Here is a tiny trained network, its code and every weight. The questions are about switching its units off for an input and a target symbol, where a switched-off unit gives its printed mean instead of its output.

import numpy as np


def w(rows, s, z=0):
    codes = np.array(rows[::2]) - 128.0
    scale = np.full(codes.shape[1], s)
    scale[-1] = z or s
    return codes * scale


def norm(h):
    return h / np.sqrt((h * h).mean(-1, keepdims=True) + 1e-5)


def f(y):
    return np.maximum(y, 0)


def softmax(a):
    e = np.exp(a - a.max(-1, keepdims=True))
    return e / e.sum(-1, keepdims=True)


def log_softmax(a):
    a = a - a.max(-1, keepdims=True)
    return a - np.log(np.exp(a).sum(-1, keepdims=True))


def net(x, mask):
    ids = ['αβγεζηθλμπσφω'.index(c) for c in x.split()]
    T = len(ids)
    res = E[ids] + P[:T]
    u = 0
    for l in range(2):
        r = norm(res)
        for j in range(3):
            rows = slice(3 * j, 3 * j + 3)
            q, k, v = (r @ M[l][rows].T for M in (Q, K, V))
            z = softmax(np.where(np.tri(T) > 0, q @ k.T / 3**0.5, -1e9)) @ v
            o = O[l][rows]
            res = res + np.where(mask[u + j], z, o[:, -1]) @ o[:, :-1]
        u += 3
        y = f(norm(res) @ A[l][:, :-1].T + A[l][:, -1])
        res = res + np.where(mask[u : u + 4], y, B[l][:, -1]) @ B[l][:, :-1]
        u += 4
    return log_softmax(norm(res)[-1] @ U[:, :-1].T + U[:, -1])


Q, K, V, O, A, B = {}, {}, {}, {}, {}, {}
E = w([
[47,178,170],'α',
[43,187,146],'β',
[173,47,161],'γ',
[153,74,184],'ε',
[60,236,214],'ζ',
[48,190,184],'η',
[157,159,62],'θ',
[57,188,162],'λ',
[166,72,103],'μ',
[11,176,171],'π',
[171,210,96],'σ',
[165,74,118],'φ',
[51,197,158],'ω',
],0.011)
P = w([
[52,69,132],'0',
[148,95,136],'1',
[201,99,205],'2',
[206,118,198],'3',
[119,65,37],'4',
[75,37,31],'5',
[84,89,10],'6',
[113,2,62],'7',
],0.008)
Q[0] = w([
[118,90,122],'0.h1',
[117,92,110],'0.h1',
[162,136,146],'0.h1',
[197,126,125],'0.h2',
[36,86,3],'0.h2',
[98,112,150],'0.h2',
[254,52,67],'0.h3',
[185,155,178],'0.h3',
[81,168,158],'0.h3',
],0.016)
K[0] = w([
[144,127,112],'0.h1',
[137,127,99],'0.h1',
[148,142,164],'0.h1',
[89,160,119],'0.h2',
[206,178,202],'0.h2',
[134,133,95],'0.h2',
[251,97,84],'0.h3',
[164,122,67],'0.h3',
[82,134,147],'0.h3',
],0.02)
V[0] = w([
[160,160,187],'0.h1',
[98,181,26],'0.h1',
[167,202,119],'0.h1',
[193,130,191],'0.h2',
[214,175,154],'0.h2',
[159,141,143],'0.h2',
[124,135,130],'0.h3',
[252,95,81],'0.h3',
[91,182,155],'0.h3',
],0.014)
O[0] = w([
[160,134,184,95],'0.h1',
[124,236,62,24],'0.h1',
[150,239,166,11],'0.h1',
[66,173,72,249],'0.h2',
[25,120,145,155],'0.h2',
[95,126,127,150],'0.h2',
[125,127,130,120],'0.h3',
[254,113,103,253],'0.h3',
[111,159,194,67],'0.h3',
],0.011,0.0035)
A[0] = w([
[56,193,227,214],'0.n1',
[83,128,179,197],'0.n2',
[136,82,68,251],'0.n3',
[3,114,146,203],'0.n4',
],0.02,0.0012)
B[0] = w([
[31,209,232,226],'0.n1',
[152,181,163,184],'0.n2',
[84,195,68,255],'0.n3',
[116,205,249,251],'0.n4',
],0.017,0.0095)
Q[1] = w([
[146,108,147],'1.h1',
[196,77,232],'1.h1',
[110,167,135],'1.h1',
[252,134,156],'1.h2',
[136,112,176],'1.h2',
[185,52,178],'1.h2',
[121,133,73],'1.h3',
[205,111,116],'1.h3',
[69,145,160],'1.h3',
],0.018)
K[1] = w([
[140,111,135],'1.h1',
[172,78,187],'1.h1',
[104,172,120],'1.h1',
[6,119,79],'1.h2',
[152,171,117],'1.h2',
[74,91,71],'1.h2',
[111,124,169],'1.h3',
[110,167,97],'1.h3',
[146,107,141],'1.h3',
],0.023)
V[1] = w([
[204,102,113],'1.h1',
[135,149,135],'1.h1',
[51,156,142],'1.h1',
[79,33,60],'1.h2',
[65,94,153],'1.h2',
[110,215,2],'1.h2',
[81,107,145],'1.h3',
[105,136,103],'1.h3',
[199,130,167],'1.h3',
],0.022)
O[1] = w([
[80,156,90,123],'1.h1',
[110,117,143,129],'1.h1',
[173,94,167,134],'1.h1',
[58,30,89,82],'1.h2',
[93,64,180,106],'1.h2',
[4,209,91,4],'1.h2',
[158,153,111,135],'1.h3',
[112,157,122,107],'1.h3',
[132,45,152,166],'1.h3',
],0.022,0.012)
A[1] = w([
[75,59,156,120],'1.n1',
[93,218,247,155],'1.n2',
[44,205,99,254],'1.n3',
[254,95,140,104],'1.n4',
],0.021,0.0013)
B[1] = w([
[155,146,182,156],'1.n1',
[79,99,251,240],'1.n2',
[200,120,149,174],'1.n3',
[207,179,81,254],'1.n4',
],0.031,0.015)
U = w([
[135,183,233,203],'α',
[158,138,131,32],'β',
[66,237,79,105],'γ',
[154,128,136,3],'ε',
[145,122,128,22],'ζ',
[205,4,120,181],'η',
[138,133,126,23],'θ',
[123,124,173,139],'λ',
[150,131,128,23],'μ',
[79,103,55,172],'π',
[147,118,135,52],'σ',
[70,130,57,129],'φ',
[101,41,82,208],'ω',
],0.015,0.0065)

Each question gives the input, a string of symbols that net reads in full, and the target symbol t.
The units are the heads (3 rows each of Q, K, V and O) and the neurons (one row each of A and B). Each row of codes is followed by its name. A weight is (code - 128) times the scale printed after its matrix; where a second scale follows, it is the last column's (O, A, B and U).
mask holds one flag per unit, layer by layer, with each layer's heads first. A switched-off unit (its flag False) gives its mean, the last column of its rows in O or B, instead of its output. The means were averaged over made-up inputs and are rounded, as every weight is.
A unit's drop is (log p(t) with every unit on - log p(t) with that unit switched off) / (log p(t) with every unit on - log p(t) with every unit switched off).
The circuit of an input: a set's keep is (log p(t) with only the set's units on - log p(t) with every unit switched off) / (log p(t) with every unit on - log p(t) with every unit switched off). Starting from the 12 units with the biggest drops (on a tie, the unit counted first), units are removed one at a time, each time the one whose removal leaves the highest keep (on an exact tie, the one counted first), for as long as the keep stays at least 0.8.
units of the circuit, in order: the units of the circuit, biggest drop first
unit that matters most: the unit with the biggest drop
top k neurons: the k neurons with the biggest drops, biggest first
k most important neurons of layer l: the k neurons of layer l with the biggest drops, biggest first
heads that matter: for each layer, one digit per head in row order, 1 if its drop is at least 0.15 and else 0, layers parted by /
drop when u is switched off: that unit's drop, to one decimal
input σ μ γ ε γ ε φ, target η: unit that matters most	0.h2
input ε γ γ γ, target η: units of the circuit, in order	(0.h1, 1.h2, 0.n1)
input θ σ ε, target γ: units of the circuit, in order	(1.h2, 0.n4, 0.n1)
input θ ε φ μ, target γ: units of the circuit, in order	(1.h2, 0.h1, 0.n4, 0.h2)
input θ γ ω ε, target γ: 2 most important neurons of layer 0	(0.n4, 0.n1)
input λ ζ ε ε γ ε ε, target η: heads that matter	101 / 000
input φ ε ε λ π γ, target η: heads that matter	100 / 010
input θ γ γ, target γ: heads that matter	100 / 010
input γ θ ζ σ, target ω: 3 most important neurons of layer 0	(0.n4, 0.n3, 0.n1)
input γ ε α ε, target ω: top 2 neurons	(0.n4, 0.n1)
input φ ε η σ, target π: heads that matter	100 / 110
input ε μ φ, target η: heads that matter	111 / 010
input θ π θ, target γ: top 2 neurons	(0.n4, 0.n2)
input σ ε γ σ ε, target η: unit that matters most	0.h3
input α ε ε θ ε ε θ σ, target η: drop when 0.h3 is switched off	-0.3
input π ε ε ε μ, target η: drop when 0.h3 is switched off	-0.1
input θ ε π θ, target γ: drop when 0.n4 is switched off	0.5
input ε γ θ θ, target η: drop when 0.h3 is switched off	0.2
